Below are the code and all the weights of a small trained network. Each question names an input and a class and asks about switching units off, where a switched-off unit gives its printed mean instead of its output.

import numpy as np


def w(rows, s, z=0):
    codes = np.array(rows[::2]) - 128.0
    scale = np.full(codes.shape[1], s)
    scale[-1] = z or s
    return codes * scale


def norm(h):
    return h / np.sqrt((h * h).mean(-1, keepdims=True) + 1e-5)


def f(y):
    return np.maximum(y, 0)


def log_softmax(a):
    a = a - a.max(-1, keepdims=True)
    return a - np.log(np.exp(a).sum(-1, keepdims=True))


def net(x, mask):
    res = np.array(x, float).reshape(1, 2) / 4 @ E
    u = 0
    for l in range(2):
        y = f(norm(res) @ A[l][:, :-1].T + A[l][:, -1])
        res = res + np.where(mask[u : u + 9], y, B[l][:, -1]) @ B[l][:, :-1]
        u += 9
    return log_softmax(norm(res)[-1] @ U[:, :-1].T + U[:, -1])


A, B = {}, {}
E = w([
[169,137,121,93,186,1,85,77,201],'x0',
[99,19,174,148,69,149,180,143,103],'x1',
],0.0091)
A[0] = w([
[185,123,136,114,152,72,100,76,195,3],'L0N0',
[99,1,213,130,152,100,163,146,131,118],'L0N1',
[173,110,117,99,160,26,111,73,191,232],'L0N2',
[175,136,87,105,184,110,96,82,125,105],'L0N3',
[87,126,105,160,109,155,146,155,92,7],'L0N4',
[153,114,161,114,108,68,96,65,169,78],'L0N5',
[129,129,124,144,117,105,138,133,126,50],'L0N6',
[176,81,142,130,130,64,130,69,158,62],'L0N7',
[141,131,140,108,126,138,142,129,104,86],'L0N8',
],0.0098,0.0047)
B[0] = w([
[3,130,137,110,8,147,125,178,147,189],'L0N0',
[120,88,122,139,108,96,191,113,142,205],'L0N1',
[188,111,90,128,183,115,111,85,132,248],'L0N2',
[109,147,145,112,108,105,117,140,125,178],'L0N3',
[149,119,100,94,163,133,156,108,159,152],'L0N4',
[174,127,155,147,153,166,142,134,106,182],'L0N5',
[128,108,139,130,131,135,119,126,124,128],'L0N6',
[146,141,150,159,157,148,159,139,101,181],'L0N7',
[151,121,151,136,125,137,133,115,148,132],'L0N8',
],0.016)
A[1] = w([
[117,128,115,116,98,147,161,123,150,106],'L1N0',
[106,124,117,104,141,16,76,95,153,14],'L1N1',
[80,188,140,121,110,171,126,182,100,120],'L1N2',
[9,88,132,128,20,98,174,135,161,18],'L1N3',
[76,103,151,142,61,110,150,119,128,94],'L1N4',
[21,131,133,128,52,97,135,167,127,6],'L1N5',
[110,139,144,150,133,132,129,116,133,33],'L1N6',
[157,172,146,139,146,112,34,104,154,77],'L1N7',
[138,169,120,115,153,90,29,127,148,44],'L1N8',
],0.013,0.0026)
B[1] = w([
[79,172,120,117,130,156,112,113,166,178],'L1N0',
[138,94,57,113,64,252,138,37,108,229],'L1N1',
[130,108,160,134,130,96,198,138,208,172],'L1N2',
[80,198,172,120,87,175,2,214,58,214],'L1N3',
[90,213,150,101,144,126,35,124,100,182],'L1N4',
[133,147,83,86,185,216,127,176,168,152],'L1N5',
[138,118,98,98,105,139,119,115,133,128],'L1N6',
[118,132,136,116,107,101,45,174,78,239],'L1N7',
[160,155,137,137,166,51,76,135,87,254],'L1N8',
],0.0093)
U = w([
[175,141,71,106,146,108,5,82,66,151],'0',
[48,131,152,116,103,193,71,186,86,180],'1',
[118,146,116,118,158,182,223,124,217,158],'2',
[201,46,118,174,167,95,208,53,134,127],'3',
[88,89,183,175,99,93,169,128,82,83],'4',
[101,122,106,158,138,115,115,104,143,1],'5',
[153,203,147,125,174,53,106,193,166,126],'6',
],0.018,0.0065)

Each question gives the input, the list of numbers given to net, and the class t.
The units are the neurons (one row each of A and B). Each row of codes is followed by its name. A weight is (code - 128) times the scale printed after its matrix; where a second scale follows, it is the last column's (A, B and U).
mask holds one flag per neuron, layer by layer. A switched-off neuron (its flag False) gives its mean, the last column of its row in B, instead of its output. The means were averaged over made-up inputs and are rounded, as every weight is.
A unit's drop is (log p(t) with every unit on - log p(t) with that unit switched off) / (log p(t) with every unit on - log p(t) with every unit switched off).
The circuit of an input: a set's keep is (log p(t) with only the set's units on - log p(t) with every unit switched off) / (log p(t) with every unit on - log p(t) with every unit switched off). Starting from the 12 units with the biggest drops (on a tie, the unit counted first), units are removed one at a time, each time the one whose removal leaves the highest keep (on an exact tie, the one counted first), for as long as the keep stays at least 0.8.
circuit, biggest first: the units of the circuit, biggest drop first
unit that matters most: the unit with the biggest drop
top k neurons: the k neurons with the biggest drops, biggest first
k most important neurons of layer l: the k neurons of layer l with the biggest drops, biggest first
drop of u: that unit's drop, to one decimal
input [-4,-8], class 6: unit that matters most -> L0N2
input [0,1], class 1: top 2 neurons -> [L0N2 L1N3]
input [-8,0], class 2: top 3 neurons -> [L0N1 L0N0 L0N4]
input [-2,-1], class 2: circuit, biggest first -> [L0N0 L0N2 L1N3 L1N8]
input [-1,-2], class 6: 3 most important neurons of layer 0 -> [L0N2 L0N1 L0N0]
input [-4,-5], class 2: top 3 neurons -> [L0N2 L0N0 L1N2]
input [-3,0], class 2: top 2 neurons -> [L0N0 L0N1]
input [-5,-8], class 6: 2 most important neurons of layer 0 -> [L0N1 L0N2]
input [-3,-6], class 6: top 4 neurons -> [L0N2 L0N0 L0N1 L1N2]
input [-7,0], class 2: top 4 neurons -> [L0N1 L0N0 L0N4 L0N2]
input [-4,-7], class 6: top 3 neurons -> [L0N2 L0N0 L0N1]
input [-6,-7], class 2: 3 most important neurons of layer 0 -> [L0N2 L0N0 L0N3]
input [-5,-5], class 2: drop of L0N2 -> 1.1
input [-6,-5], class 2: drop of L0N2 -> 0.9
input [6,3], class 3: drop of L0N4 -> 0.0
input [4,8], class 3: most important neuron of layer 0 -> [L0N0]
input [-3,-5], class 6: top 2 neurons -> [L0N2 L0N0]
